Below are the code and all the weights of a small trained network. Each question names an input and a target symbol and asks about switching units off, where a switched-off unit gives its printed mean instead of its output.

import numpy as np


def w(rows, s, z=0):
    codes = np.array(rows[::2]) - 128.0
    scale = np.full(codes.shape[1], s)
    scale[-1] = z or s
    return codes * scale


def norm(h):
    return h / np.sqrt((h * h).mean(-1, keepdims=True) + 1e-5)


def f(y):
    return y / 2 * (1 + np.tanh(0.7978845608 * (y + 0.044715 * y**3)))


def softmax(a):
    e = np.exp(a - a.max(-1, keepdims=True))
    return e / e.sum(-1, keepdims=True)


def log_softmax(a):
    a = a - a.max(-1, keepdims=True)
    return a - np.log(np.exp(a).sum(-1, keepdims=True))


def net(x, mask):
    ids = ['αβγδεζηθλ'.index(c) for c in x.split()]
    T = len(ids)
    res = E[ids] + P[:T]
    u = 0
    for l in range(2):
        r = norm(res)
        for j in range(2):
            rows = slice(2 * j, 2 * j + 2)
            q, k, v = (r @ M[l][rows].T for M in (Q, K, V))
            z = softmax(np.where(np.tri(T) > 0, q @ k.T / 2**0.5, -1e9)) @ v
            o = O[l][rows]
            res = res + np.where(mask[u + j], z, o[:, -1]) @ o[:, :-1]
        u += 2
        y = f(norm(res) @ A[l][:, :-1].T + A[l][:, -1])
        res = res + np.where(mask[u : u + 16], y, B[l][:, -1]) @ B[l][:, :-1]
        u += 16
    return log_softmax(norm(res)[-1] @ U[:, :-1].T + U[:, -1])


Q, K, V, O, A, B = {}, {}, {}, {}, {}, {}
E = w([
[123,103,67,183,86],'α',
[98,189,38,117,158],'β',
[143,182,181,142,167],'γ',
[169,73,131,138,161],'δ',
[172,76,149,124,125],'ε',
[172,55,132,139,174],'ζ',
[179,113,48,100,105],'η',
[73,67,152,79,127],'θ',
[127,10,151,98,163],'λ',
],0.011)
P = w([
[149,82,109,189,253],'0',
[150,79,138,167,203],'1',
[151,82,149,154,178],'2',
[150,88,153,145,156],'3',
[138,96,161,138,139],'4',
[142,106,164,138,121],'5',
[137,109,164,136,108],'6',
[130,116,165,127,98],'7',
[129,130,174,126,86],'8',
[123,137,174,114,69],'9',
[119,143,176,113,59],'10',
[107,152,177,106,46],'11',
[121,152,186,110,45],'12',
],0.0065)
Q[0] = w([
[150,9,175,104,99],'L0H0',
[138,10,208,62,102],'L0H0',
[139,214,103,135,186],'L0H1',
[123,105,204,129,123],'L0H1',
],0.013)
K[0] = w([
[91,153,45,115,34],'L0H0',
[127,201,44,118,1],'L0H0',
[114,54,142,131,224],'L0H1',
[101,203,174,119,77],'L0H1',
],0.009)
V[0] = w([
[179,100,117,65,126],'L0H0',
[142,202,144,57,171],'L0H0',
[129,101,2,127,69],'L0H1',
[113,64,58,126,119],'L0H1',
],0.0082)
O[0] = w([
[204,144,120,1,117,185],'L0H0',
[121,28,123,76,160,3],'L0H0',
[159,82,34,137,61,151],'L0H1',
[113,162,54,102,81,211],'L0H1',
],0.0069,0.0044)
A[0] = w([
[168,126,142,104,108,121],'L0N0',
[130,44,140,162,87,108],'L0N1',
[77,149,127,111,153,90],'L0N2',
[124,95,123,109,161,5],'L0N3',
[138,141,136,165,80,102],'L0N4',
[119,134,172,151,160,69],'L0N5',
[160,95,63,95,137,116],'L0N6',
[125,242,92,164,135,46],'L0N7',
[147,254,97,109,180,11],'L0N8',
[105,101,139,234,79,165],'L0N9',
[137,81,99,142,115,120],'L0N10',
[157,130,39,126,68,111],'L0N11',
[113,73,172,159,158,90],'L0N12',
[94,162,128,81,119,90],'L0N13',
[134,202,164,140,136,139],'L0N14',
[74,119,73,120,170,121],'L0N15',
],0.0097,0.0028)
B[0] = w([
[130,142,117,109,167,158],'L0N0',
[71,152,95,33,183,164],'L0N1',
[108,99,142,169,95,128],'L0N2',
[100,124,123,118,100,118],'L0N3',
[90,136,81,102,141,152],'L0N4',
[114,160,153,157,149,139],'L0N5',
[164,116,178,86,154,186],'L0N6',
[97,68,142,3,162,159],'L0N7',
[98,74,137,91,198,138],'L0N8',
[34,193,24,96,124,183],'L0N9',
[96,142,166,101,150,154],'L0N10',
[90,120,193,143,176,254],'L0N11',
[96,147,188,122,151,150],'L0N12',
[172,115,114,148,105,140],'L0N13',
[105,154,108,102,121,157],'L0N14',
[111,31,134,128,107,133],'L0N15',
],0.0067,0.0057)
Q[1] = w([
[109,196,104,176,84],'L1H0',
[155,125,131,254,95],'L1H0',
[173,61,127,145,165],'L1H1',
[120,128,212,148,127],'L1H1',
],0.0084)
K[1] = w([
[93,212,110,207,60],'L1H0',
[93,173,191,255,116],'L1H0',
[93,98,82,84,80],'L1H1',
[86,138,226,155,129],'L1H1',
],0.0065)
V[1] = w([
[155,136,105,162,215],'L1H0',
[254,94,250,123,130],'L1H0',
[164,178,134,57,157],'L1H1',
[88,212,167,100,158],'L1H1',
],0.0047)
O[1] = w([
[20,141,104,89,113,137],'L1H0',
[121,61,85,255,129,177],'L1H0',
[39,80,194,109,94,248],'L1H1',
[69,179,199,103,155,219],'L1H1',
],0.0052,0.0013)
A[1] = w([
[195,222,124,94,218,59],'L1N0',
[44,88,71,132,59,65],'L1N1',
[144,134,113,117,142,101],'L1N2',
[131,217,208,201,143,57],'L1N3',
[176,127,97,87,53,120],'L1N4',
[102,140,170,101,56,53],'L1N5',
[130,118,130,178,88,26],'L1N6',
[81,122,168,110,76,127],'L1N7',
[163,100,134,98,187,114],'L1N8',
[169,189,131,103,187,71],'L1N9',
[122,171,177,156,136,14],'L1N10',
[94,94,4,233,157,14],'L1N11',
[55,173,105,247,183,139],'L1N12',
[95,146,158,128,201,74],'L1N13',
[222,168,81,254,152,4],'L1N14',
[125,76,147,215,156,77],'L1N15',
],0.0083,0.0029)
B[1] = w([
[110,1,70,138,209,187],'L1N0',
[117,171,156,61,177,251],'L1N1',
[116,108,148,115,121,116],'L1N2',
[107,168,232,142,134,222],'L1N3',
[190,122,158,146,69,233],'L1N4',
[188,123,83,161,178,176],'L1N5',
[41,70,116,160,143,65],'L1N6',
[182,148,100,155,156,242],'L1N7',
[152,137,125,85,121,241],'L1N8',
[95,49,96,130,180,148],'L1N9',
[89,130,188,135,153,116],'L1N10',
[131,140,159,201,253,129],'L1N11',
[231,73,58,66,176,224],'L1N12',
[100,129,161,123,89,203],'L1N13',
[199,185,89,249,164,135],'L1N14',
[71,135,77,128,59,179],'L1N15',
],0.0064,0.002)
U = w([
[116,71,108,91,255,187],'α',
[108,155,178,111,24,254],'β',
[61,59,105,180,64,79],'γ',
[95,217,68,110,120,112],'δ',
[134,119,118,149,150,37],'ε',
[224,86,134,75,100,74],'ζ',
[143,131,115,153,160,42],'η',
[110,158,243,144,165,70],'θ',
[157,150,109,190,147,83],'λ',
],0.0081,0.0074)

Each question gives the input, a string of symbols that net reads in full, and the target symbol t.
The units are the heads (2 rows each of Q, K, V and O) and the neurons (one row each of A and B). Each row of codes is followed by its name. A weight is (code - 128) times the scale printed after its matrix; where a second scale follows, it is the last column's (O, A, B and U).
mask holds one flag per unit, layer by layer, with each layer's heads first. A switched-off unit (its flag False) gives its mean, the last column of its rows in O or B, instead of its output. The means were averaged over made-up inputs and are rounded, as every weight is.
A unit's drop is (log p(t) with every unit on - log p(t) with that unit switched off) / (log p(t) with every unit on - log p(t) with every unit switched off).
The circuit of an input: a set's keep is (log p(t) with only the set's units on - log p(t) with every unit switched off) / (log p(t) with every unit on - log p(t) with every unit switched off). Starting from the 12 units with the biggest drops (on a tie, the unit counted first), units are removed one at a time, each time the one whose removal leaves the highest keep (on an exact tie, the one counted first), for as long as the keep stays at least 0.8.
units of the circuit, in order: the units of the circuit, biggest drop first
most important unit: the unit with the biggest drop
top k neurons: the k neurons with the biggest drops, biggest first
k most important neurons of layer l: the k neurons of layer l with the biggest drops, biggest first
which heads matter: for each layer, one digit per head in row order, 1 if its drop is at least 0.15 and else 0, layers parted by /
drop when u is switched off: that unit's drop, to one decimal
input θ ε ζ θ θ θ ε ε η ζ δ γ, target α: units of the circuit, in order : (L0N8)
input ε α θ θ γ ε θ ζ, target θ: which heads matter : 01 / 00
input η γ ε ε α δ γ β η θ θ ε, target ζ: which heads matter : 10 / 00
input ε δ ε θ ζ θ, target γ: top 3 neurons : (L0N9; L1N15; L0N11)
input θ θ θ θ, target β: which heads matter : 01 / 10
input α β θ λ η θ ε ζ α δ δ, target δ: units of the circuit, in order : (L0H0; L0N9)
input ε ε ε ε α ζ θ θ λ, target δ: units of the circuit, in order : (L0H0; L0N9)
input θ ε θ θ ε θ λ, target β: which heads matter : 01 / 10
input ε θ δ θ θ δ γ η θ θ ε θ α, target α: which heads matter : 00 / 10
input δ θ θ θ α α θ θ α θ η ε ε, target ζ: which heads matter : 00 / 00
input γ δ α θ θ θ ε β η, target α: top 3 neurons : (L0N11; L0N6; L1N0)
input θ θ ε ε α ζ η β δ ε, target α: which heads matter : 10 / 00
input ε ε θ ε η δ, target ζ: which heads matter : 10 / 10
input δ θ ε θ θ θ, target γ: most important unit : L0N9
input θ λ δ δ η η θ θ α θ θ θ γ, target α: units of the circuit, in order : (L1N0; L0N8)
input θ θ η θ δ, target ζ: top 2 neurons : (L0N9; L0N1)
input η θ δ θ γ η η ε θ α, target α: 2 most important neurons of layer 0 : (L0N11; L0N9)
input δ δ α γ α ε ε θ η, target α: top 2 neurons : (L0N11; L1N0)
input θ θ θ, target β: which heads matter : 01 / 00
input θ ε β η α θ γ θ γ ζ δ θ, target θ: units of the circuit, in order : (L0H1)
input η ε θ δ η δ θ ζ θ θ δ ζ, target ζ: which heads matter : 10 / 00
input α θ ε θ ε η η θ θ δ ε β θ, target α: which heads matter : 10 / 00
input ε β η θ ε δ θ β θ η η η β, target α: 2 most important neurons of layer 0 : (L0N8; L0N9)
input θ ζ β η δ γ ε θ, target θ: drop when L0H1 is switched off : 1.9
